Below is a small trained network, with its code and all its weights. Each question gives an input and a class and asks what happens when units are switched off, that is, made to give their printed mean instead of their output.

import numpy as np


def w(rows, s, z=0):
    codes = np.array(rows[::2]) - 128.0
    scale = np.full(codes.shape[1], s)
    scale[-1] = z or s
    return codes * scale


def f(y):
    return y / 2 * (1 + np.tanh(0.7978845608 * (y + 0.044715 * y**3)))


def log_softmax(a):
    a = a - a.max(-1, keepdims=True)
    return a - np.log(np.exp(a).sum(-1, keepdims=True))


def net(x, mask):
    res = np.array(x, float).reshape(1, 8) / 4 @ E
    y = f(res @ A[0][:, :-1].T + A[0][:, -1])
    res = res + np.where(mask, y, B[0][:, -1]) @ B[0][:, :-1]
    return log_softmax(res[-1] @ U[:, :-1].T + U[:, -1])


A, B = {}, {}
E = w([
[124,149,118,116,137,127,118,135,129,114,126,116],'x0',
[58,127,191,168,107,44,151,123,212,43,64,107],'x1',
[128,144,126,131,128,101,129,127,124,154,124,126],'x2',
[111,141,130,126,138,142,123,128,121,123,124,115],'x3',
[80,13,87,88,162,84,167,103,145,149,161,9],'x4',
[116,127,141,134,133,156,125,121,115,118,125,110],'x5',
[92,147,53,207,103,120,38,29,155,111,189,138],'x6',
[143,118,142,123,130,137,117,125,139,113,135,123],'x7',
],0.013)
A[0] = w([
[114,46,174,15,212,69,226,155,102,150,85,41,107],'N0',
[46,106,209,153,70,38,181,143,242,50,14,88,164],'N1',
[176,192,172,149,130,188,66,119,94,145,158,225,199],'N2',
[59,26,12,149,137,84,52,11,176,143,226,28,2],'N3',
[185,94,134,67,161,129,175,184,109,192,228,98,240],'N4',
[83,188,158,216,68,70,99,85,138,49,68,168,72],'N5',
[203,191,77,197,123,200,36,101,72,196,208,177,225],'N6',
[108,169,108,136,163,144,113,146,93,160,175,147,151],'N7',
[91,68,144,62,151,59,251,138,171,107,14,67,156],'N8',
[211,180,220,75,131,148,172,229,60,103,19,192,251],'N9',
[136,171,93,179,88,203,74,102,122,155,243,125,164],'N10',
[115,152,182,82,90,172,138,185,139,150,36,210,153],'N11',
[189,135,91,101,200,170,152,126,75,147,160,93,245],'N12',
[112,143,69,17,144,114,192,171,124,170,133,81,135],'N13',
[179,66,115,3,181,118,181,140,31,186,157,115,169],'N14',
[119,202,142,254,72,102,75,66,204,52,84,146,89],'N15',
[50,52,32,134,129,80,125,21,148,128,251,69,25],'N16',
[142,219,95,179,81,142,21,73,88,103,177,199,197],'N17',
[56,126,195,202,96,65,159,130,225,38,69,137,192],'N18',
[137,119,106,48,162,191,123,151,114,159,177,95,232],'N19',
[108,50,175,134,100,123,170,145,190,79,116,82,136],'N20',
[35,81,222,58,118,85,142,192,167,126,53,82,74],'N21',
],0.0066,0.0051)
B[0] = w([
[201,90,61,142,254,175,149,97,156,115,138,170,217],'N0',
[174,160,111,192,211,68,99,156,119,91,101,164,251],'N1',
[108,150,100,131,139,127,103,100,161,121,78,173,200],'N2',
[133,202,199,100,75,110,57,189,68,188,80,143,212],'N3',
[125,99,129,66,118,204,168,99,145,197,159,92,201],'N4',
[74,106,126,179,120,73,195,131,115,79,175,77,202],'N5',
[152,85,77,108,136,156,105,51,181,134,75,207,219],'N6',
[158,107,121,108,120,140,121,114,150,142,116,164,151],'N7',
[185,104,123,142,218,152,52,126,109,140,132,153,216],'N8',
[105,225,198,44,62,83,64,195,54,199,77,136,241],'N9',
[132,146,90,119,139,78,128,85,146,120,96,184,183],'N10',
[97,170,179,124,115,82,88,166,89,154,129,109,186],'N11',
[97,108,128,72,104,173,126,125,125,174,123,112,189],'N12',
[132,101,125,102,135,174,136,105,136,134,161,112,175],'N13',
[141,60,143,101,101,192,170,129,118,150,162,98,209],'N14',
[113,136,135,198,101,66,206,139,154,48,192,101,213],'N15',
[111,211,163,93,121,119,75,181,82,189,111,145,197],'N16',
[90,120,72,127,144,157,127,59,180,85,111,190,209],'N17',
[93,172,141,242,144,91,132,138,107,82,144,113,236],'N18',
[148,92,133,77,104,175,124,108,137,183,116,100,186],'N19',
[164,144,136,116,191,143,129,143,116,104,113,149,177],'N20',
[190,133,123,174,197,151,75,119,154,117,121,181,193],'N21',
],0.009,0.02)
U = w([
[119,142,144,43,2,164,104,131,110,173,72,146,253],'0',
[159,87,49,151,188,157,114,85,177,81,88,202,155],'1',
[124,190,188,162,118,98,107,193,76,105,97,115,162],'2',
[77,109,107,203,48,112,204,98,192,29,165,104,3],'3',
[152,15,105,99,128,190,181,123,130,144,201,25,36],'4',
],0.0093,0.0023)

Each question gives the input, the list of numbers given to net, and the class t.
The units are the neurons (one row each of A and B). Each row of codes is followed by its name. A weight is (code - 128) times the scale printed after its matrix; where a second scale follows, it is the last column's (A, B and U).
mask holds one flag per neuron, in row order. A switched-off neuron (its flag False) gives its mean, the last column of its row in B, instead of its output. The means were averaged over made-up inputs and are rounded, as every weight is.
A unit's drop is (log p(t) with every unit on - log p(t) with that unit switched off) / (log p(t) with every unit on - log p(t) with every unit switched off).
most important unit: the unit with the biggest drop
k most important neurons: the k neurons with the biggest drops, biggest first
drop of u: that unit's drop, to one decimal
input [-4,1,1,-3,6,0,2,-5], class 2: most important unit	N3
input [-4,2,-4,-3,1,-2,1,1], class 2: 2 most important neurons	N6, N0
input [0,1,-8,-5,0,0,-2,5], class 2: 2 most important neurons	N6, N17
input [-4,3,8,0,1,-6,-3,-6], class 1: 2 most important neurons	N3, N0
input [-4,4,4,3,5,2,1,-5], class 2: 2 most important neurons	N3, N6
input [3,2,0,-6,1,2,-8,-3], class 1: 2 most important neurons	N0, N3
input [1,0,2,0,8,4,0,6], class 4: 2 most important neurons	N9, N0
input [2,-7,-2,2,6,-6,0,-7], class 4: 2 most important neurons	N9, N14
input [5,8,6,-2,1,-6,-7,-7], class 1: 3 most important neurons	N0, N21, N8
input [-7,1,4,0,-8,-4,8,7], class 3: 2 most important neurons	N15, N5
input [-1,6,1,-5,0,3,8,8], class 3: 2 most important neurons	N15, N9
input [-3,2,-3,-1,-8,-8,6,-5], class 3: drop of N15	0.3
input [4,1,4,-6,-5,1,2,1], class 3: drop of N14	0.0
input [-4,4,-5,1,-2,2,1,1], class 3: drop of N3	0.1
input [-5,0,3,-5,-4,3,-7,7], class 0: most important unit	N18
